Below are the code and all the weights of a small trained network. Each question names an input and a class and asks about switching units off, where a switched-off unit gives its printed mean instead of its output.

import numpy as np


def w(rows, s, z=0):
    codes = np.array(rows[::2]) - 128.0
    scale = np.full(codes.shape[1], s)
    scale[-1] = z or s
    return codes * scale


def f(y):
    return np.maximum(y, 0)


def log_softmax(a):
    a = a - a.max(-1, keepdims=True)
    return a - np.log(np.exp(a).sum(-1, keepdims=True))


def net(x, mask):
    res = np.array(x, float).reshape(1, 4) / 4 @ E
    y = f(res @ A[0][:, :-1].T + A[0][:, -1])
    res = res + np.where(mask, y, B[0][:, -1]) @ B[0][:, :-1]
    return log_softmax(res[-1] @ U[:, :-1].T + U[:, -1])


A, B = {}, {}
E = w([
[155,154,102,152,28,190,108,52],'x0',
[103,46,48,136,74,109,219,159],'x1',
[208,213,12,107,166,80,150,110],'x2',
[169,94,147,161,185,174,210,108],'x3',
],0.011)
A[0] = w([
[125,179,143,113,190,126,85,63,81],'N1',
[118,100,98,60,98,108,115,138,149],'N2',
[112,144,108,96,66,47,74,129,14],'N3',
[154,158,79,116,143,114,140,132,211],'N4',
[179,126,107,171,89,193,111,65,154],'N5',
[113,175,104,97,93,99,88,165,79],'N6',
[123,138,105,120,100,143,139,63,43],'N7',
[191,120,127,172,167,169,176,105,42],'N8',
[133,175,100,86,133,91,172,99,43],'N9',
[110,69,50,151,86,57,167,153,31],'N10',
[180,135,70,88,156,106,127,106,4],'N11',
[164,147,111,140,92,164,114,80,55],'N12',
[118,128,127,97,246,73,147,191,16],'N13',
[173,135,151,108,155,107,82,108,55],'N14',
[144,179,93,93,140,112,120,123,55],'N15',
[108,104,68,104,105,121,176,112,28],'N16',
[188,157,65,105,145,87,116,97,125],'N17',
[184,106,146,147,171,163,176,102,201],'N18',
[176,138,102,126,151,145,153,131,72],'N19',
[159,165,171,127,145,131,86,125,50],'N20',
],0.011,0.0037)
B[0] = w([
[212,117,116,183,143,201,185,168,205],'N1',
[172,182,120,165,131,114,155,101,172],'N2',
[25,212,129,182,188,99,171,69,183],'N3',
[122,101,189,124,74,110,96,130,224],'N4',
[86,136,78,50,137,101,75,210,227],'N5',
[92,182,136,195,191,73,159,87,180],'N6',
[109,150,50,26,158,148,120,153,169],'N7',
[81,202,154,173,217,37,203,47,201],'N8',
[101,88,175,119,100,164,96,119,194],'N9',
[203,110,92,186,158,215,144,118,240],'N10',
[70,57,164,127,107,175,99,111,206],'N11',
[103,124,48,17,174,132,113,173,189],'N12',
[101,155,75,2,142,149,117,218,234],'N13',
[173,115,87,169,156,166,177,144,171],'N14',
[96,65,185,150,127,130,118,105,190],'N15',
[189,127,87,162,186,174,131,121,198],'N16',
[117,82,148,120,85,117,26,89,245],'N17',
[106,164,160,144,133,21,146,81,219],'N18',
[108,127,204,145,119,150,75,72,184],'N19',
[220,99,99,180,155,225,134,94,181],'N20',
],0.0074,0.012)
U = w([
[93,157,62,1,150,118,118,191,98],'0',
[238,122,95,203,148,195,154,107,102],'1',
[54,216,153,183,159,37,170,57,102],'2',
[53,12,230,128,73,153,79,91,124],'3',
[190,157,147,133,76,39,118,135,252],'4',
],0.011,0.012)

Each question gives the input, the list of numbers given to net, and the class t.
The units are the neurons (one row each of A and B). Each row of codes is followed by its name. A weight is (code - 128) times the scale printed after its matrix; where a second scale follows, it is the last column's (A, B and U).
mask holds one flag per neuron, in row order. A switched-off neuron (its flag False) gives its mean, the last column of its row in B, instead of its output. The means were averaged over made-up inputs and are rounded, as every weight is.
A unit's drop is (log p(t) with every unit on - log p(t) with that unit switched off) / (log p(t) with every unit on - log p(t) with every unit switched off).
The circuit of an input: a set's keep is (log p(t) with only the set's units on - log p(t) with every unit switched off) / (log p(t) with every unit on - log p(t) with every unit switched off). Starting from the 12 units with the biggest drops (on a tie, the unit counted first), units are removed one at a time, each time the one whose removal leaves the highest keep (on an exact tie, the one counted first), for as long as the keep stays at least 0.8.
circuit, biggest first: the units of the circuit, biggest drop first
most important unit: the unit with the biggest drop
top k neurons: the k neurons with the biggest drops, biggest first
drop when u is switched off: that unit's drop, to one decimal
input [8,2,6,7], class 0: circuit, biggest first : (N5)
input [-6,8,-8,-8], class 1: circuit, biggest first : (N10, N2, N17)
input [3,6,7,0], class 3: circuit, biggest first : (N17, N11)
input [5,3,7,-7], class 2: top 4 neurons : (N3, N6, N2, N13)
input [-5,-8,-8,-8], class 1: top 2 neurons : (N20, N1)
input [6,-6,-2,8], class 2: top 4 neurons : (N8, N18, N13, N10)
input [-7,-8,5,1], class 1: top 2 neurons : (N1, N20)
input [6,-1,8,-8], class 2: top 4 neurons : (N3, N6, N13, N2)
input [2,-2,0,1], class 4: circuit, biggest first : (N10, N11, N3)
input [-5,4,-2,1], class 0: top 2 neurons : (N13, N1)
input [2,1,8,-7], class 3: top 2 neurons : (N17, N11)
input [4,-3,-8,8], class 2: top 2 neurons : (N8, N18)
input [0,-5,7,-8], class 2: top 3 neurons : (N3, N6, N10)
input [-1,-8,4,-5], class 1: most important unit : N1
input [-4,-5,1,3], class 1: top 4 neurons : (N5, N1, N20, N12)
input [-5,-3,-3,7], class 2: drop when N18 is switched off : 0.3
input [-5,5,-5,3], class 0: drop when N4 is switched off : 0.2
input [-1,8,-7,2], class 1: drop when N10 is switched off : 0.1
